Moves between objects:
τ: revi->nino, veko->reke, vefa->nomi, sile->raro, vupi->biko, dusu->bini, febe->levu, nomi->zova, sobo->kifu, ziza->zami, pivi->pira, tate->vapi, kilo->fepi, poka->fere, nibu->sobo, zami->revi, luso->vupi, nesu->tidi, palu->buzi, leno->pivi, fufa->ruma, levu->zalo, kimu->palu, fepi->veko, kefe->vine, nage->faza, faza->deke, vepi->penu, tome->dusu, dozi->rova, vago->vula, fiti->zami, vula->vozu, bafi->palu, furo->zovo, pota->luso, reve->foze, deke->vefa, megu->reke, seta->tate, noda->leno, vume->nage, kifu->vume, tute->pepe, rova->ziza, reke->puro, buzi->kefe, lapi->silo, mela->fiti, vapi->tise, kavi->kefe, fozu->sile, fure->faze, kifa->tima, faze->fufa, fere->tise, pepe->mota, tara->siza, siru->revi, muke->sobo, loni->ruma, tidi->nutu, vine->muke, gega->penu, tagu->tute, molo->kela, mota->bifa, nutu->vapo, bifa->tate, zova->mela, raro->raro, puro->nibu, biko->rove, gefa->fure, zaze->zova, kela->fozu, silo->dozi, rove->poka, siza->zova, vozu->reke, vapo->seta, zovo->noda, nino->reve, tise->furo, penu->loni, bini->gefa, tima->pota, raze->molo, ruma->nesu, zalo->raze, foze->kifa, pira->tome
η: revi->foze, veko->pepe, vefa->levu, sile->siru, vupi->poka, dusu->fure, febe->puro, nomi->raze, sobo->nage, ziza->nino, pivi->gega, tate->mota, kilo->tagu, poka->fure, nibu->kavi, zami->reve, luso->rove, nesu->vapo, palu->fepi, leno->foze, fufa->seta, levu->kimu, kimu->reke, fepi->tute, kefe->vepi, nage->vefa, faza->zaze, vepi->megu, tome->gefa, dozi->zami, vago->faze, fiti->rova, vula->palu, bafi->vula, furo->leno, pota->biko, reve->tima, deke->nomi, megu->nibu, seta->gega, noda->pira, vume->deke, kifu->faza, tute->veko, rova->revi, reke->sobo, buzi->pepe, lapi->siza, mela->dozi, vapi->tidi, kavi->muke, fozu->lapi, fure->rove, kifa->luso, faze->nesu, fere->zovo, pepe->kavi, tara->mela, siru->megu, muke->febe, loni->vozu, tidi->penu, vine->kimu, gega->nutu, tagu->mota, molo->sile, mota->reke, nutu->tate, bifa->vine, zova->zova, raro->silo, puro->kifu, biko->fere, gefa->fufa, zaze->zalo, kela->raro, silo->ziza, rove->tise, siza->fiti, vozu->buzi, vapo->vapi, zovo->pivi, nino->kifa, tise->noda, penu->vula, bini->faze, tima->luso, raze->vepi, ruma->nutu, zalo->kela, foze->zalo, pira->bini

In the rows, 66 means zero.

The rows follow the links: the fewer symbols apart two objects are, the more alike their rows tend to be.

Rows of some objects; one shown again gets a slightly different row:
raze (101, 59, 58, 40, 69, 18, 68, 33, 57, 43, 64, 52, 68, 55, 88, 52, 73, 42, 76, 78, 41, 71, 67, 72, 72, 52, 65, 65, 16, 96, 61, 66, 88, 79, 67, 81, 84, 85, 63, 65, 66)
nibu (37, 42, 74, 92, 48, 90, 53, 62, 65, 45, 95, 66, 51, 41, 81, 88, 83, 31, 36, 72, 53, 73, 73, 67, 81, 56, 49, 61, 57, 53, 68, 65, 43, 58, 65, 62, 60, 62, 50, 10, 69)
febe (42, 40, 70, 86, 47, 88, 56, 69, 71, 40, 97, 61, 49, 40, 80, 85, 77, 30, 38, 75, 52, 70, 78, 65, 87, 54, 49, 59, 50, 60, 68, 66, 50, 62, 64, 63, 61, 62, 50, 3, 70)
siru (52, 55, 71, 88, 77, 56, 53, 19, 45, 41, 79, 59, 100, 53, 105, 73, 91, 34, 59, 94, 52, 94, 76, 56, 77, 32, 57, 61, 51, 77, 84, 57, 57, 74, 67, 60, 74, 63, 57, 64, 44)
zalo (101, 59, 54, 39, 68, 27, 69, 41, 56, 46, 59, 48, 80, 60, 92, 48, 69, 40, 72, 87, 46, 69, 81, 64, 82, 52, 63, 66, 16, 96, 65, 58, 90, 86, 71, 74, 90, 81, 66, 70, 54)
rove (90, 73, 52, 95, 69, 49, 84, 93, 83, 86, 47, 72, 82, 61, 33, 61, 69, 68, 56, 17, 55, 81, 69, 75, 50, 93, 103, 63, 105, 66, 59, 63, 75, 66, 29, 77, 72, 62, 82, 56, 62)
revi (40, 64, 64, 74, 68, 89, 58, 53, 59, 60, 65, 57, 99, 81, 103, 71, 63, 69, 48, 101, 79, 77, 84, 41, 91, 40, 53, 73, 79, 65, 103, 52, 65, 100, 74, 46, 68, 51, 65, 86, 33)
siza (80, 70, 85, 50, 86, 64, 56, 80, 106, 54, 32, 89, 33, 67, 42, 63, 93, 75, 89, 70, 58, 51, 69, 42, 94, 47, 68, 47, 48, 53, 78, 68, 43, 92, 67, 83, 53, 61, 85, 89, 62)
fozu (88, 67, 68, 70, 90, 21, 67, 24, 50, 48, 59, 70, 81, 49, 71, 55, 103, 37, 86, 77, 43, 91, 65, 57, 66, 42, 74, 46, 32, 78, 62, 66, 58, 66, 69, 78, 77, 65, 74, 86, 50)
nesu (52, 80, 62, 79, 78, 58, 80, 58, 61, 95, 97, 39, 54, 98, 52, 59, 23, 100, 61, 53, 75, 75, 25, 78, 49, 66, 55, 64, 81, 82, 54, 85, 39, 56, 65, 91, 68, 53, 71, 77, 93)
biko (87, 70, 51, 90, 61, 44, 72, 90, 85, 86, 47, 71, 75, 61, 35, 57, 76, 66, 54, 22, 48, 79, 69, 76, 53, 94, 104, 69, 103, 68, 61, 59, 80, 81, 24, 73, 77, 57, 82, 57, 59)
kavi (31, 41, 79, 91, 48, 91, 43, 65, 61, 45, 91, 78, 44, 36, 73, 91, 92, 36, 47, 66, 51, 67, 65, 71, 64, 62, 59, 63, 66, 41, 66, 68, 44, 57, 65, 56, 52, 61, 50, 16, 72)
vula (70, 62, 76, 43, 67, 66, 54, 67, 79, 40, 54, 67, 58, 59, 106, 80, 53, 92, 69, 50, 52, 48, 26, 93, 35, 77, 67, 97, 72, 87, 81, 77, 92, 72, 60, 68, 38, 101, 53, 79, 86)
bafi (71, 60, 74, 39, 64, 63, 52, 70, 77, 41, 47, 70, 57, 55, 107, 82, 61, 86, 71, 51, 53, 48, 32, 89, 35, 80, 70, 98, 73, 83, 80, 74, 97, 74, 64, 60, 38, 101, 54, 80, 86)
vume (78, 55, 48, 32, 43, 68, 92, 90, 62, 70, 78, 36, 52, 63, 62, 47, 38, 47, 49, 85, 68, 49, 87, 63, 105, 63, 51, 60, 20, 75, 54, 60, 75, 82, 78, 67, 85, 77, 62, 38, 76)
fure (71, 77, 64, 88, 89, 75, 122, 101, 65, 77, 48, 62, 99, 41, 46, 70, 59, 79, 58, 31, 76, 82, 56, 64, 52, 78, 80, 46, 90, 64, 58, 73, 53, 32, 55, 67, 44, 80, 69, 66, 80)
faze (60, 74, 69, 77, 92, 78, 120, 85, 62, 77, 63, 50, 88, 57, 63, 73, 35, 92, 60, 41, 80, 78, 37, 70, 46, 68, 62, 51, 83, 75, 60, 81, 49, 36, 65, 70, 37, 83, 63, 83, 93)
vefa (89, 57, 51, 22, 46, 55, 86, 89, 68, 65, 67, 37, 46, 60, 63, 46, 40, 52, 59, 85, 63, 45, 83, 67, 100, 66, 56, 62, 14, 81, 56, 63, 87, 86, 78, 71, 85, 80, 64, 46, 75)
gega (62, 84, 66, 77, 70, 59, 44, 40, 70, 83, 102, 56, 56, 115, 56, 65, 22, 102, 76, 62, 87, 65, 46, 85, 44, 69, 42, 75, 82, 87, 53, 78, 66, 42, 64, 87, 72, 48, 63, 63, 77)
furo (89, 85, 69, 72, 63, 66, 33, 49, 90, 59, 68, 95, 88, 94, 57, 74, 61, 77, 86, 60, 93, 53, 102, 73, 52, 82, 50, 73, 89, 68, 53, 57, 102, 24, 58, 62, 73, 63, 66, 44, 43)
pepe (36, 48, 72, 52, 36, 77, 44, 68, 28, 75, 69, 86, 35, 44, 53, 70, 89, 45, 77, 68, 66, 50, 57, 70, 43, 86, 87, 71, 71, 20, 49, 67, 58, 51, 85, 28, 62, 67, 58, 74, 80)
megu (38, 44, 76, 94, 56, 78, 41, 39, 59, 34, 94, 66, 68, 39, 101, 90, 88, 31, 46, 78, 44, 79, 65, 69, 67, 45, 48, 68, 58, 64, 76, 62, 51, 64, 59, 61, 60, 64, 44, 23, 64)
molo (91, 63, 63, 63, 80, 16, 70, 21, 46, 49, 65, 60, 86, 50, 80, 52, 91, 34, 83, 74, 44, 89, 67, 65, 63, 46, 73, 55, 25, 89, 55, 64, 71, 65, 65, 76, 80, 73, 68, 77, 58)

Each walk starts at a row. The symbols on each line, taken left to right, move it on to the next object.
Each answer is a row, close to the row of the object it stands for.
(29, 36, 77, 71, 36, 88, 41, 65, 48, 48, 91, 69, 35, 34, 81, 88, 85, 35, 52, 74, 52, 58, 57, 76, 58, 70, 64, 76, 57, 43, 64, 71, 55, 57, 71, 44, 57, 71, 43, 28, 81)
τ η η τ τ η -> (75, 43, 59, 43, 44, 63, 67, 68, 66, 40, 80, 50, 49, 39, 90, 65, 63, 29, 47, 83, 44, 54, 78, 78, 89, 59, 49, 71, 18, 82, 65, 64, 80, 80, 68, 71, 76, 85, 50, 20, 71)
τ τ τ τ η τ -> (81, 66, 61, 74, 90, 25, 68, 18, 42, 52, 63, 66, 90, 48, 79, 56, 100, 36, 82, 79, 42, 95, 65, 54, 63, 41, 75, 48, 37, 79, 64, 64, 56, 67, 68, 71, 79, 65, 70, 81, 51)
(86, 87, 72, 76, 67, 72, 47, 58, 82, 60, 64, 94, 97, 88, 56, 74, 59, 80, 83, 62, 99, 55, 104, 72, 49, 78, 49, 66, 85, 69, 52, 62, 102, 17, 66, 60, 63, 67, 61, 45, 45)
τ τ η τ -> (68, 69, 73, 62, 70, 52, 42, 45, 81, 53, 86, 53, 49, 89, 92, 77, 36, 99, 66, 52, 58, 59, 22, 97, 38, 70, 53, 93, 76, 99, 72, 83, 77, 69, 56, 87, 56, 78, 58, 70, 88)
τ η τ τ η -> (61, 48, 58, 48, 41, 81, 82, 88, 62, 61, 88, 41, 49, 51, 65, 60, 47, 36, 40, 86, 65, 59, 92, 62, 106, 60, 46, 55, 25, 66, 58, 62, 65, 76, 77, 65, 80, 69, 54, 16, 74)
(49, 40, 77, 58, 45, 79, 40, 64, 69, 30, 76, 73, 39, 35, 102, 92, 80, 46, 55, 61, 46, 51, 47, 86, 55, 72, 62, 87, 57, 62, 72, 67, 73, 68, 64, 55, 47, 89, 44, 33, 86)
η τ η η τ η -> (102, 63, 56, 17, 60, 45, 82, 86, 79, 62, 53, 51, 40, 64, 57, 44, 54, 62, 73, 77, 56, 46, 75, 64, 98, 63, 60, 60, 16, 83, 58, 66, 82, 89, 75, 83, 81, 81, 75, 66, 74)
τ τ τ η τ η η -> (54, 65, 44, 77, 54, 69, 69, 70, 55, 87, 61, 44, 103, 81, 87, 55, 50, 70, 33, 68, 63, 80, 78, 61, 77, 73, 85, 89, 97, 75, 94, 47, 84, 112, 45, 52, 86, 53, 71, 80, 40)
(60, 80, 63, 86, 63, 48, 47, 46, 68, 96, 100, 57, 45, 112, 26, 54, 37, 88, 71, 56, 75, 70, 53, 78, 51, 75, 55, 66, 88, 68, 46, 75, 52, 52, 61, 86, 87, 33, 74, 61, 78)
η τ η τ η τ -> (54, 80, 62, 79, 68, 56, 56, 50, 58, 96, 104, 46, 44, 109, 43, 55, 32, 92, 66, 60, 75, 73, 38, 79, 51, 71, 52, 67, 80, 78, 52, 79, 43, 59, 66, 92, 79, 40, 70, 69, 82)
τ η η η η τ η -> (53, 48, 80, 54, 50, 75, 38, 65, 64, 37, 62, 80, 39, 44, 100, 90, 81, 66, 69, 56, 46, 47, 32, 94, 30, 79, 72, 95, 72, 61, 75, 76, 81, 67, 62, 54, 38, 90, 47, 64, 84)
(79, 88, 70, 73, 68, 79, 45, 49, 80, 58, 74, 90, 95, 96, 63, 77, 50, 86, 83, 68, 104, 56, 96, 71, 48, 74, 39, 68, 83, 71, 53, 63, 98, 15, 69, 64, 68, 68, 62, 51, 48)
τ τ τ τ η η τ -> (56, 76, 65, 77, 71, 48, 53, 47, 64, 91, 101, 46, 42, 108, 51, 59, 26, 102, 68, 56, 69, 73, 33, 85, 49, 66, 52, 72, 82, 84, 56, 82, 50, 64, 61, 89, 75, 45, 69, 71, 85)
τ η η τ η η η τ -> (40, 45, 70, 84, 43, 89, 58, 75, 66, 47, 96, 59, 49, 43, 78, 84, 74, 33, 36, 73, 55, 66, 82, 66, 88, 56, 47, 59, 50, 55, 65, 62, 46, 61, 69, 61, 64, 65, 49, 5, 71)
(44, 41, 83, 85, 53, 83, 32, 58, 74, 33, 87, 82, 40, 42, 90, 93, 91, 48, 49, 57, 42, 68, 49, 83, 51, 62, 58, 78, 69, 57, 75, 74, 56, 60, 57, 65, 47, 75, 46, 24, 76)
τ η η τ η η η τ -> (94, 72, 76, 30, 76, 57, 67, 91, 101, 59, 33, 84, 27, 66, 43, 53, 77, 76, 87, 71, 60, 41, 72, 50, 97, 57, 66, 55, 32, 64, 69, 68, 62, 96, 74, 87, 59, 68, 82, 81, 67)
η τ τ τ τ η -> (62, 69, 52, 65, 57, 81, 55, 48, 59, 68, 68, 52, 110, 92, 105, 63, 50, 70, 48, 93, 84, 71, 97, 58, 82, 58, 58, 88, 83, 77, 89, 45, 95, 88, 65, 46, 81, 59, 66, 76, 32)
(85, 63, 64, 76, 85, 22, 68, 18, 42, 45, 66, 66, 87, 50, 82, 57, 99, 35, 75, 76, 42, 97, 66, 61, 62, 41, 73, 50, 35, 81, 62, 65, 60, 63, 66, 72, 80, 68, 71, 79, 49)
η τ η η η η η -> (68, 66, 78, 71, 94, 55, 61, 34, 70, 48, 48, 76, 80, 64, 77, 63, 103, 51, 78, 91, 57, 85, 75, 33, 91, 27, 66, 46, 48, 60, 85, 60, 39, 90, 75, 69, 65, 55, 80, 101, 42)
η η η τ η -> (73, 65, 43, 86, 59, 52, 79, 88, 69, 91, 51, 55, 88, 65, 60, 53, 68, 66, 39, 36, 45, 87, 66, 71, 64, 87, 107, 80, 103, 69, 79, 55, 77, 102, 29, 66, 85, 55, 80, 70, 54)
